Below is a small trained network, with its code and all its weights. Each question gives an input and a class and asks what happens when units are switched off, that is, made to give their printed mean instead of their output.

import numpy as np


def w(rows, s, z=0):
    codes = np.array(rows[::2]) - 128.0
    scale = np.full(codes.shape[1], s)
    scale[-1] = z or s
    return codes * scale


def f(y):
    return np.maximum(y, 0)


def log_softmax(a):
    a = a - a.max(-1, keepdims=True)
    return a - np.log(np.exp(a).sum(-1, keepdims=True))


def net(x, mask):
    res = np.array(x, float).reshape(1, 5) / 4 @ E
    y = f(res @ A[0][:, :-1].T + A[0][:, -1])
    res = res + np.where(mask, y, B[0][:, -1]) @ B[0][:, :-1]
    return log_softmax(res[-1] @ U[:, :-1].T + U[:, -1])


A, B = {}, {}
E = w([
[159,144,234,202,140,79,134,125,48,131],'x0',
[153,74,102,69,83,148,140,43,114,86],'x1',
[93,207,254,82,104,151,164,189,73,105],'x2',
[56,115,189,192,132,136,96,113,181,70],'x3',
[113,104,103,150,216,76,158,121,23,68],'x4',
],0.01)
A[0] = w([
[152,165,65,113,133,95,150,111,2,161,102],'N0',
[169,51,90,167,116,170,101,83,83,39,186],'N1',
[184,42,139,194,134,108,92,50,107,177,254],'N2',
[134,178,241,192,104,89,169,218,58,170,154],'N3',
[118,138,151,56,80,133,164,154,94,69,192],'N4',
[80,135,85,158,167,91,97,155,177,114,171],'N5',
[106,60,220,208,196,74,94,156,66,129,154],'N6',
[178,147,135,151,192,2,168,82,74,109,122],'N7',
],0.0081,0.0052)
B[0] = w([
[35,220,182,225,114,179,160,43,159,155,192],'N0',
[209,87,85,170,138,213,189,184,137,75,191],'N1',
[181,90,126,64,158,190,199,155,231,95,217],'N2',
[254,141,154,64,188,88,131,76,90,67,251],'N3',
[138,180,123,129,19,157,127,140,154,110,185],'N4',
[120,122,113,201,91,178,134,102,229,200,178],'N5',
[135,205,211,111,114,160,193,111,120,51,224],'N6',
[37,233,174,131,100,116,226,171,86,130,203],'N7',
],0.0084,0.014)
U = w([
[161,136,188,100,74,100,57,106,72,129,46],'0',
[78,162,185,149,60,181,130,131,222,117,253],'1',
[194,138,165,122,162,125,154,145,70,55,76],'2',
[191,56,65,98,118,149,85,195,207,200,160],'3',
[36,149,125,166,137,67,135,214,2,138,50],'4',
],0.0081,0.0039)

Each question gives the input, the list of numbers given to net, and the class t.
The units are the neurons (one row each of A and B). Each row of codes is followed by its name. A weight is (code - 128) times the scale printed after its matrix; where a second scale follows, it is the last column's (A, B and U).
mask holds one flag per neuron, in row order. A switched-off neuron (its flag False) gives its mean, the last column of its row in B, instead of its output. The means were averaged over made-up inputs and are rounded, as every weight is.
A unit's drop is (log p(t) with every unit on - log p(t) with that unit switched off) / (log p(t) with every unit on - log p(t) with every unit switched off).
The circuit of an input: a set's keep is (log p(t) with only the set's units on - log p(t) with every unit switched off) / (log p(t) with every unit on - log p(t) with every unit switched off). Starting from all 8 units, units are removed one at a time, each time the one whose removal leaves the highest keep (on an exact tie, the one counted first), for as long as the keep stays at least 0.8.
units of the circuit, in order: the units of the circuit, biggest drop first
top k neurons: the k neurons with the biggest drops, biggest first
drop when u is switched off: that unit's drop, to one decimal
input [3,8,2,-2,7], class 1: units of the circuit, in order : N0, N3
input [-7,-7,-2,-4,-7], class 3: top 3 neurons : N6, N0, N7
input [-7,-8,0,2,8], class 1: top 2 neurons : N5, N3
input [-3,7,3,-5,2], class 1: units of the circuit, in order : N3
input [-2,6,1,-7,3], class 1: top 2 neurons : N0, N3
input [6,-3,-4,7,-1], class 2: top 2 neurons : N0, N3
input [-3,1,1,1,7], class 4: units of the circuit, in order : N2, N3
input [6,2,0,-7,-8], class 0: top 2 neurons : N1, N5
input [-3,0,7,1,-1], class 2: top 3 neurons : N0, N5, N3
input [6,5,-6,-7,3], class 1: top 2 neurons : N0, N3
input [1,-2,5,2,-8], class 0: top 2 neurons : N3, N2
input [3,5,5,4,-2], class 2: top 3 neurons : N0, N3, N5
input [-2,-8,2,8,1], class 2: top 4 neurons : N3, N0, N4, N7
input [-3,4,0,-2,4], class 1: units of the circuit, in order : N3
input [-2,-3,-7,4,7], class 1: drop when N3 is switched off : 0.4
input [1,2,3,2,-1], class 0: drop when N5 is switched off : 0.1
input [3,8,6,-5,-8], class 0: drop when N7 is switched off : 0.1
